[ 137  -89  -35 -172  135  -26  -41  383  208  -78   32  140 -218 -243
  380 -114  232 -211  -38  -89   46  -54  113  -27  154 -268 -214   59
  156 -226 -229 -285 -143   45    7  -63]	Z_804
[ -70  -42   55   83  139   18   30   94  306 -109   -3 -162 -212 -201
  435  -73  303 -104   22 -140 -246   74  105 -215  175    1 -325 -208
  219 -187  -77 -228   -1  187 -152 -192]	Z_283
[ 342   89  152  336  146   90  -75 -331  -69  106  314  113  143  252
   -9   38 -301  117  239  373  -78   80 -210 -160 -297  -55  108   10
  -30 -106   31  -34    7   82  273  133]	Z_57
[ -75  150   92 -267  -23 -187  -81  216 -115  -43 -254  258  185  -43
  -42  -72  -80  -86  -59  -72  319  -93  356  201 -146 -179  -29  136
  -46  -47  109 -164 -164 -280 -133  202]	Z_223
[ 214   -3  128  -24 -289   10  285   27 -201 -105 -294   27 -209 -394
 -231  158 -255  -96  -87 -205  227 -124 -355  228 -125  -46  102  119
  -51  -12 -153   74  -10   97  229  104]	Z_755
[-367 -152  150  454  -54  126 -125  140 -259 -115 -314   -4  -81 -321
  162  140  -80  472  491  190  -62  -63  249   73 -265 -158 -358 -154
 -214   -2  460  249  -86 -301  -78  117]	Z_98
[ -85  173  114 -228   37 -187 -100  151 -129  -11 -340  222   72   10
   16  -40 -160  -49  -18   71  363  -46  351  145 -150 -153   17  174
   22  -41  243 -118  -16 -365 -182  174]	Z_149
[ -29  139  102 -152   19 -221    0  229 -103  -37 -314  230  222   30
    8  -54  -47  -60   22   -3  306  -33  362  233 -155 -127   26   98
 -126  -33  309  -92  -64 -239  -76  215]	Z_820
[ -66   -7 -146  451   38  145 -236 -207   13  117  116  279 -132   11
  154   75   47  223  532  330  171  123  -42 -170 -191  -81  176  156
  145   35  740  177  177 -425   82  224]	Z_820
[ -89   78   92 -296   52  -70  280  -81   45  -65  -63 -151  132   29
 -252 -137  285 -104  -39 -512 -298   33  175   45  145 -149 -324 -313
  -56  -82   64 -255  -33   43  -23   21]	Z_910
[  70 -195  184   82  186   91 -152 -105 -187   26  105  -72 -297  172
  260   10  111  277  203  152 -188  155  -83 -104 -171  -76   46 -295
 -104  -80  244  353  328  -26    4   98]	Z_223
[ 243  134  132  407  212   76 -156 -168  -43  128  199  181   81  191
   43   54 -233  -38  327  440   70  114  -20  -56 -297  139  233  272
  -15    0  -60  206   66  -72  206   48]	Z_149
[ -85  129  112 -233  -51 -184  -44  214 -124  -52 -342  223  112 -151
  -18  -81  -44 -112  -24  -25  262  -85  308  228 -165 -139   78  120
  -40  -17  255  -92 -171 -226 -125  171]	Z_283
[-226 -192  140  -43   19   -4 -542  -77  -83  -87  172 -384 -268   93
   -9  119  182   42  414  220 -164   13 -433 -296   91 -306  150   44
  339  198  318  652  310 -440 -130    4]	Z_278
[ 138 -131    4  -17  191 -154  323   45   58  -38   71  152 -147 -181
  208  -72   26  -55  133  288   17   13 -103  -60  126  -75  143   29
 -117 -272  277   98   45  374   35  -50]	Z_57
[  13  -43  -52  186  165  -12   54  274   53  -44  134  139 -369 -182
  387  -45  310  -39    6  154 -246   52  173 -195  280  -92  -98  -90
    1 -240   43 -170 -106  284 -165 -146]	Z_734
[-162  108  166 -229  -38 -246  -27  134  -60  -76 -246  120  169  -33
    7    6 -118 -113   62   33  315 -102  358  174  -77  -11   20  156
  -86    9  242  -69  -34 -189 -229  169]	Z_804
[  50  -37 -351  260  127   -9  -72 -267 -113  109   18  -96 -333  170
  141  208   19   57  185  297  118   76 -561  109 -116 -108   96 -202
  248   90  587  561  594 -447   45   78]	Z_149
[  28   11  155  132  114  -37  216  116   80 -180 -137    3 -270 -266
  465 -119  266  -30   -9  -80  -90   37   45  -86  116 -127 -211 -200
  -57 -386   74 -231 -174  397 -154 -215]	Z_278
[  26  -84  -65   83  111   -6  243  132  178 -131    2  -25  -62 -122
  393   65  374  -31  181   42 -157   -5  -12   78  271  -27    1  -66
   63  -19  -30   33  -55  166 -103 -133]	Z_283
[-113  231   42  307   -1 -249  303  -20 -174  -66 -152  356 -194   83
  -12   20  154  -93 -283  -21  -26   75  210   14  222   34 -261  -91
 -512 -307  262 -377 -136  102 -124  -32]	Z_910
[ 108  137 -103   -3 -136  -24  110  -32  -24   28   58  164 -190  297
 -253  -60  446  -68   86 -271 -144  152  223   94  289 -183 -305 -259
 -165 -186   -3 -346   27    7  -78  128]	Z_755
[ -34  -90   -3  284  126 -107 -284   67  -98  -82 -265 -181 -402   12
  274 -200  -89   -4  357  359  -93  151    3   29 -222 -689 -135 -156
 -215 -298  749    1  126  -53  -70  -52]	Z_734
[ -16   49   64  -64   39 -154  173   66   68  -81    0  -63  -48  182
 -111   18  408 -153   46 -123 -110   14   53   22  355   11 -331 -275
 -119 -252 -156  -62  -41   53  -19    3]	Z_98
[ 119   23  197  222 -139  -64  218    2 -218 -103 -365   17 -133  -88
 -179  157 -225  -93 -114  150  206 -213 -181  126  -23 -176   12   82
  -41  -63  -13  159 -130   23   93  -31]	Z_910
[ 228   62  315  -51 -208   15  -16   -9 -215 -190  -63  218 -251 -154
  -73   51   73    0   15  -38   25   -3 -168   73  -80 -173  -53   71
  -80  -99 -210  -54 -268  140  -34   44]	Z_149
[ 209  -66 -134   10  -88  116   -2  119  180 -182  157  164 -311  -63
  336  -19  505 -137  -60 -252 -216   26 -414  -13  165 -251  -77 -143
  214 -184 -235 -212  -37   76  -41  -71]	Z_820
[ 282  120  130  105 -231  -25   74   87 -279 -133 -171  342 -261 -439
 -204   56  139 -247  -63 -215  226    0 -152   47  -79  -73  119  307
  -56  -25 -273  152  -21  -40   64  124]	Z_734
[ -94  150   96 -310  -58 -177  -14  152  -60  -35 -306  202  206  -58
  -35  -48  -42 -149   23  -43  353  -95  216  223 -154 -144   60  196
  -15   63  133  -89  -75 -227 -101  190]	Z_149
[-108   98  121 -330   89  -91  -37  262   -8  -35 -281  150   99 -161
   -6  -78   43 -162   68  -17  204  -91  403  162 -134 -100  -43  140
  -43   24  178 -108  -24 -317 -123  140]	Z_804
[-332    0  226  258 -120   67 -496   89  -59   30 -220 -134 -213  -24
   -1  -29  364  103  499  267  -58  193   23  -41  -96   90   90   41
   39  124  283  389    1 -455    6  -24]	Z_734
[ -94   65 -135  551  -95  117 -282 -282  150   57 -197  -59 -230 -165
   55   89  220  -39  648  351  227   78 -420 -117   -4   -5  563  233
  232  115  503  563  306 -579   80  -91]	Z_238
[ 189   69  247  218 -223    3   47 -170  -12  -97 -184   63 -347  -94
 -123  219 -253    4 -131  -19   32 -107 -382  -34  159   -3  136   82
  -26  -92 -244   86   -1   40   74 -159]	Z_238
[ 277   49  102  419  266    2  193 -238  -50  160   -9   49  158   56
 -105   99 -637  161  130  482   54   -3  -60  -95 -225   73  237  148
  -12  -31  270  121   93  -54  299  -71]	Z_910
[-289 -144  -88  -90  121  114 -199  414 -346  -15 -307 -163 -210  -39
  297   39   42  244 -136   37  -41    1  129  118 -207 -343 -237 -107
  103  151  508   16   20 -499  -23  168]	Z_804
[ -99  -25  147  -55  141 -197  134    4   92 -215  -15 -229   69   76
  -62   21  215 -187 -176 -177 -271    3   -7 -119  216  -40 -277 -186
  -80  -56  101  -35  -57   26 -103 -118]	Z_820
[ 322   -8  106  394  127   73  146 -219  -83  137   58  -13  269   30
 -143    5 -344   40  247  241  119   47   12 -120 -213  -62  137  252
  123  105    5  148   79   13  311   72]	Z_238
[ 174 -224   10  -53 -100 -116 -465  -25  185   -6   66   19 -264 -243
   94 -212  314  -72  491  -30  -24  170 -264 -113 -138 -481   59 -130
  190   20  402  263  183 -137   67   43]	Z_149
[ -51  190   60 -190   31 -184  -10  186 -111   13 -228  295  158  -60
   32  -57  -57  -67  -25   70  279  -89  364  162  -91 -189   29  143
  -80  -12  144 -127  -97 -156 -144  156]	Z_223
[   0  178    8 -161   -5 -168   74  142  -67  -80 -332  139  287  -55
  -19  -39  -83 -124  -33  -39  361  -35  157  185 -187 -222   45  233
   40   29  312  -53 -115 -194  -73  176]	Z_755
[ 114  126  256   78 -250  -41  226 -111 -310  -24  -61  368 -230 -268
 -195   91 -138   29   -9   73  295 -179 -113  145  -41  127  217  106
 -280 -125   23  128 -173  251    5  -16]	Z_804
[ -70  -40    0   28  129   21   44  297  293  -63  158  -20  -27  -31
  360 -140  590 -193  215  -96 -140   86   -2  -82   94   14 -207 -178
   88 -129   50 -131  -48  156  -57 -139]	Z_223
[  99 -214 -114  296  -17  230 -213  134   31   11 -250  100 -433  179
  266   10 -153   89  435  241  -75  -75 -345    6 -178 -899  136   61
  341  -70  591   76  273 -342   92   75]	Z_149
[ -25   82  129  175  281 -111   45   -8  126 -131    2 -115   99  273
  138    2  126  -51   93  -77 -255    7  303   29  150 -195 -308 -238
  -62 -200  194 -129 -186   -3  -80  -79]	Z_820
[ 234   22  202  139  -82  -57  206  -33 -276 -168 -186  262 -206 -321
    2  157 -377  -46 -306   77  113 -147 -121   17 -151 -224  -23  204
  -74  -14  -51 -158 -116   63  -37   28]	Z_223
[  45  -38  172   42 -176   95   82  -72  -76 -133  -93   82 -451 -383
 -170  167 -176  -34 -295 -103   92 -122 -123 -128  115  213  -33  179
  191  -51 -140  -34 -176  -63  -47 -144]	Z_804
[ -16   14 -101  259   -8  -84  304  342  -14 -162 -322  184  -35 -359
  330   18   96  -72   32  -62  -77  -34   60  278   66 -128   41   98
   -9 -101   74   41 -198  193  -56  -91]	Z_98
[  50  -64  -53   94  118  -90    7  233  163  -65   24   73 -219 -256
  388  -95  155 -157  161  243 -165  -10  -50   71   76 -243  -74  -71
  -78 -192   55 -183 -130  198   -2 -166]	Z_283
[ -59   58  119  -84  100 -104 -154   66  -41  -82  141   43 -157   16
 -144  -77  422  -84 -256 -431 -344   79  385 -218  174   11 -518 -469
 -125 -208  -53 -358  -67 -219 -160   72]	Z_820
[-275  -86   22   53  -22    9   33  192  230  -59 -217 -283 -165 -154
  356  -32  148 -116   -7  -75 -132  -25  116   14  217   32 -102  -46
  251  -43  -87   27 -110  289  -85 -136]	Z_238
[  33  207   36 -159    8 -211   -3  134 -113  -65 -258  292   98  -84
  -46   -7   -8 -147   13  -87  295  -42  295  208  -80  -59  107  146
  -68  -77  185  -37   21 -345 -168  194]	Z_804
[  68   25   54  -64  135 -161   58  177   70  -73  -51  -86 -106  -16
  -51   17  270  -13 -159 -129 -113  126  173 -134  229   76 -521 -331
  -75 -221  -70 -268  -34 -147  -13  -14]	Z_734
[-192   93  140 -261  -16 -166  125  -11  131  -70 -148   64   35  -89
 -250  -56  467  -45  -69 -247 -177   33  315   -6  222  200 -459 -418
 -276 -158 -112 -162  -95  -51 -132   44]	Z_223
[-106 -241 -320  -29  140  177 -162 -120 -201   88   13 -229  -28  136
  221  138 -179  305 -229  316  -80 -110 -491 -240 -153 -537   53  -72
  114  314  420  190  264 -280  167  159]	Z_283
[ 154  129  358  191 -287  -17  131 -160 -198  -88 -144  192  -39 -159
 -240  156 -201  124  115  -50  184 -104   12  147  -46  221  157   28
 -473  -46 -233  -86 -146   79    9  -35]	Z_278
[ 327   36  156  370  165   33   11 -124  -84  154  118 -111  205  148
 -129   39 -519    9  294  435  127   46   -9 -168 -181  -18  188  324
   23    0 -115   41   82   15  371   33]	Z_804
[ 307  101  154  395   76  -17  -72 -110 -114  151   66   88  141   85
  -49   80 -413  106  222  690  100   93  -57 -136 -231  138  215  255
   47   72  -64  179  106   60  147  -12]	Z_98
[ -66  100  141 -170  -41 -181   -5   81  -11  -31 -176  167  207   48
  -31    0 -126  -94   76   93  358 -108  252  112 -117   33  125  146
  -34   -8  303  -93  -54 -188 -152  160]	Z_804
[  35  -80  -26  116  135 -102   45  144  172 -118   88    7 -333 -137
  410  -78  326 -281  -95   74  -48   50  -59 -160  207  -47 -154  -53
  101 -293  -48 -138  -63  245 -100 -157]	Z_910
[ -60  139   49 -187   55 -208  -40  190  -69  -41 -286  221  100  -75
   10  -16 -171 -119  -94   54  345  -55  272  126 -123  -90   18  214
  -79  -28  215 -139  -90 -274 -100  129]	Z_149
[ 294   38   54  521  287  112   -2 -171   34  163  159  127  252  285
  -62   43 -520  -18  276  457   70  -31    2  -42 -391  -44  134  197
   58  -11  216   95  103 -138  315   27]	Z_820
[-188   52  337 -127   55 -219  148  -70  212  -91 -159 -283 -142    9
 -133   28  212  -10  128  -76 -188   50  438 -122  441  251 -558 -369
   42 -283  -96 -148  -28   67 -220  -97]	Z_804
[  10  -38    0  300   22  -33  135  173  -16 -101   28  288 -180  -55
  237  -22  272 -206  176 -166   22  -55   22   -1  112 -151  177  100
   67 -216  226  149  -50  100  -73   19]	Z_283
[ 195  166  202   19 -122   31  -21  122 -118   -9 -109  401 -259 -325
 -115   -3   67   38  120  -12  152    7   77   89    1   30  181  187
 -161  -65  -88  -62 -115 -150   -8 -104]	Z_734
[ -73  -27   65 -107  142  -26  -31  180   96   28  125  215 -207  245
   54 -178  443  -72   28 -130 -240   73  288  -36  176 -239 -407 -313
 -117 -259  275 -420  -82 -117  -81   28]	Z_238
[-118   -4   50  157   99   50   40  212  215  -36 -161  -63 -434 -287
  506  -84  299 -140   28   80 -180   22  147 -118  224 -139 -369 -131
  287 -303 -163 -195 -106  309  -79 -118]	Z_238
[ -73  112  101 -158   15 -160  -40  303  -96  -53 -391  185  120 -122
    2  -61  -65  -73   52   42  355  -57  396  216 -143 -165  -21  206
  -51   -1  269 -117  -81 -367  -89  136]	Z_820
[-241 -185   41  357 -103   66 -143 -109    1 -154 -155 -397 -220  232
   93  150 -111  140  219  419  -92   60 -508 -225  -58 -225 -155  -12
  224  -35  456  309  116  -55  -37  -33]	Z_223
[ -58  182   32 -154  -23 -197   61   66 -115  -35 -256  279  192  -22
   14  -41  -86  -15   21   15  287  -38  240  141  -65 -173   91  175
  -74  -71  279 -127  -70 -155 -131  197]	Z_98
[ -38    7  240 -172   26 -164  -42  -57  184  -30  181  -10 -296  197
 -152   50  316  -57   -6   63 -303   68  179 -140  327  273 -401 -490
 -210 -250   -2 -257  -28   94 -159  -17]	Z_283
[ 248   34  137   76 -256   64  -31  204 -166 -116 -106  367 -262 -309
 -248   10  135  -56  138 -192  161   35  -73   47  -66  -80  -78  180
 -117 -195 -226    4 -158  -88  149  134]	Z_98
[-104  140   50  -84 -133 -205 -130  146   52  -64   96  197 -121 -160
 -269  -32  531 -218 -152 -140 -254   77  173 -128  236  151 -334 -256
 -169  -24  -62 -244 -111 -123 -239  -24]	Z_755
[  66  -31  -89  119   85   69  154  166  136  -98    2  123 -226 -173
  213  -41  307 -212  136  -89 -149   28  -59   90   83  -78   -4   11
   73 -157   65   -9  -54  111    7  -82]	Z_98
[ -50 -126  176 -344   93  -77 -504 -120  138   41  405 -307   77  -83
   -5 -152  177  183  410 -128 -224  209   96 -477   63 -332 -184  -96
  270  112  213   22   56  -43   78  188]	Z_820
[ 253  -19  160 -150 -208 -117  281   90 -184 -202 -144  150 -300 -342
 -182   50   47 -194 -215 -184  193  -54 -264   78  138  -98  -24  215
  -26 -132 -190   72 -172  246   66  -18]	Z_804
[ 146    0  226  249  -42  -64   49   50 -258 -160 -153  284 -271 -327
   67  130 -293  -58  -10  118  123 -154  -43   93  -36 -170  172  272
 -369 -134 -179   78  -46  -16  -17  -32]	Z_238
[ -27  167  114  -57  165  -66   77   11  209  -56  -30   96  -13  147
   12   -9  360 -123  235 -122  -91    6  369  167  159    8 -390 -294
  -84 -238   -6 -239  -15 -234 -180  -11]	Z_755
[-127   52  151 -293   27 -235  132   18  107  -23  -70   45  -80   73
 -196 -124  438 -156   15  -85 -157   12   21   31  281  -32 -137 -323
 -191 -191  197  -75 -141   70  -22  -68]	Z_149
[ 273  104  245  139  208   51  -21  -99   -1  137  167  -41  283   19
 -133   53 -210  -17  210  275   98   49   11 -193 -223  223  140  179
  105   81 -221  196   86  -42  259   59]	Z_755
